Rows, each with roughly how far along a hidden order it lies (0 to 30):
(in the rows, 128 means zero)
[115 105 128  93 146 156 176  73 100 138 150  86 105 126  41 106 136   3
 122 136  48 118 139 189 117 110  70 215  72 122  95]  29
[118 139 112 164 120 117 106 170 165 111 136 162 147 127 146 103 113 201
 148 124 173 121 133 110 129 114 139  94 158  82 159]  12
[127 108 135  99 131 147 164  90 103 138 135  87 104 122  55 107 132  52
 111 147  69 102 154 172 119 111  82 202 101 132 109]  29
[137 112 144 108 101 135 139 106 105 136 112  95 104 112  71 105 126  83
 104 175  99  71 187 160 117 105  94 179 138 130 132]  30
[124 137 108 151 127 120 110 164 159 114 137 164 149 134 169 129 114 193
 145 108 167 138 113 101 130 130 155  84 147 101 143]  9
[105 141 101 152 152 130 121 154 165 115 160 165 156 141 143 119 121 170
 161  88 155 159  88 113 130 128 140  96 118  75 133]  7
[119 131 113 151 127 125 123 159 155 114 138 150 136 125 114  94 116 169
 145 133 147 110 145 132 124 103 119 132 144  85 156]  16
[113 146 104 163 136 119 106 169 169 109 145 173 157 137 165 118 115 233
 155  98 176 149 103  99 131 127 151  72 142  68 148]  6
[128 128 116 147 117 122 116 153 144 117 129 148 137 123 137 113 112 176
 133 136 152 111 149 120 129 111 135 117 157 103 151]  16
[103 152  97 168 156 116 104 171 180 105 154 186 164 142 169 115 121 222
 176  85 179 170  80  94 134 129 150  63 134  64 152]  0
[112 134 101 141 142 126 128 146 151 117 150 167 147 137 138 122 120 158
 146  95 139 153 103 113 130 125 140 107 123  89 131]  10
[102 136  95 134 159 136 139 138 157 115 164 152 146 142 118 111 124 146
 163  89 130 160  92 128 127 122 119 117  98  71 124]  10
[ 97 137 102 149 158 137 139 129 161 114 167 148 145 136  85  88 125 124
 162 105 124 141 115 144 122 107  95 131 101  61 133]  14
[102 153  99 172 154 120 107 167 180 107 157 188 161 141 156 110 121 208
 174  84 179 166  83  98 132 130 146  71 128  56 147]  2
[119 139 110 153 124 121 112 158 160 113 136 164 145 125 151 111 113 193
 144 118 168 126 133 110 128 118 143 103 151  95 151]  12
[ 92 151  99 180 159 124 114 159 186 107 164 182 157 140 126  90 125 194
 184  84 163 161  90 113 126 116 122  80 116  41 149]  4
[130 117 144 118 107 137 140 107 114 134 121  91 106 113  58  89 130  82
 115 174 101  71 190 167 116  97  81 178 134 118 138]  30
[117 143 102 156 149 118 106 172 161 110 146 193 162 143 206 145 117 202
 156  80 176 177  76  82 140 142 174  61 139  99 140]  1

Part 2:
[155 136  24  60  76 120 137  79 119 116 133 158 148 142 134 150 110 142]  1
[166 122  47 134 171 126 119 134 128 138 131 164 121 138 126 105 125 131]  5
[ 89 139  50 255 124 136  98  97 147 134 133 177 128 106 113 110 136 122]  13
[111 128 144  87 185 137  92 126 145 128 134 245 144 139 131 144 122 140]  4
[124 141 137 139  95 119 168 121 120 124 129  66 124 128 136 143 124 115]  0
[129 128 216  55 163 132 133 163 128 131 131 176 120 147 140 125 123 132]  4
[175 128 167 177 144 117 147 164 118 151 123  38 106 128 136 107 136 118]  0
[149 131 195  33 167 136 154 152 123 134 114  85 118 158 139 128 124 112]  4
[114 135 113 139 111 127 136 103 139 113 130 124 129 123 126 144 126 119]  4
[102 126  68 135 118 130 158 113 117 110 142  85 130 140 129 118 126 124]  12
[143 128 159 187 119 125 104 141 107 148 124 144 122 155 136  94 126 153]  16
[147 123  67   1 127 130 189 135 119 104 115  42 126 156 145 155 115 110]  0
[166 121 197 138 105 116 112 145 129 147 124 129 130 101 128 129 140 133]  1
[141 131 178  64 178 133 117 136 135 130 131 181 134 134 129 136 124 130]  2
[152 140 210 105 149 134 129 166 129 143 107 108 104 130 132 127 126 113]  1
[117 137  68  93  27 110 147  97 109 110 133  92 137 129 134 153 113 143]  8
[169 150 132 116 128 148 110 144 138 151 104 169 110 110 120 125 133 108]  6
[162 125 125 149 138 124 161 153 114 138 119  36 110 143 139 110 128 117]  2
[128 129   7  49 134 124 161 109 128 102 134  94 127 127 120 144 112 118]  0
[ 44 148 207 225   1 126 139  98  90 121 138  97 124 140 133  94 132 146]  30
[134 132 135  81 159 126 139 122 125 124 128 131 131 153 136 137 119 124]  1
[121 123 117 188  97 122 157 146 105 134 139  60 119 132 131  92 139 127]  14
[126 132 110 169 158 134 140 163 138 131 119 111 109 128 131 124 126 113]  2
[108 139 220 198 125 128 134 164 124 141 120  96 102 121 129 114 129 117]  7
[137 135 135 116 132 126 119  75 139 123 138 178 153 114 125 150 128 132]  0
[133 108 171  94 152 132 103 156 117 140 132 143 124 133 124  99 137 145]  15
[ 48 125 115 126 153 147 102 124 126 111 140 190 123 154 120 107 120 136]  23
[149 140 138 245 172 126 119 154 127 149 130 149 109 135 131  94 127 128]  4
[157 141 178 104 153 136 130 172 130 142 105 127 102 122 127 124 128 110]  1
[ 80 125 167 164 119 122 114 176 144 126 130 132 107 101 125 137 125 131]  2
[127 135 199 117 137 120 124 156 119 129 135 149 125 131 135 128 123 142]  3
[156 131 102 198 160 135 122 135 130 144 124 136 120 130 125 106 135 121]  7
[174 136 139  97 143 134 113 133 133 146 115 145 124 123 122 133 132 118]  6
[104 142 157 217 118 116 134 125 123 126 143 138 122 130 132 117 124 137]  6
[ 88 134  31 188 171 130 112  87 148 117 145 200 137 127 113 124 122 126]  8
[ 73 126 175  97  11 108 153 112 113 109 124  38 132 141 125 157 121 130]  12
[114 124 208 107 157 128 148 157 127 131 122 112 130 154 149 134 128 125]  0
[ 63 124 115 145 109 121 103 120 130 107 136 176 134 135 131 143 111 151]  10
[108 120 116   3  82 135 164 124 119 106 129  66 126 126 118 139 125 121]  12
[ 56 123 255 197  79 138  98 166 108 144 133 125 112 124 126  88 146 145]  30
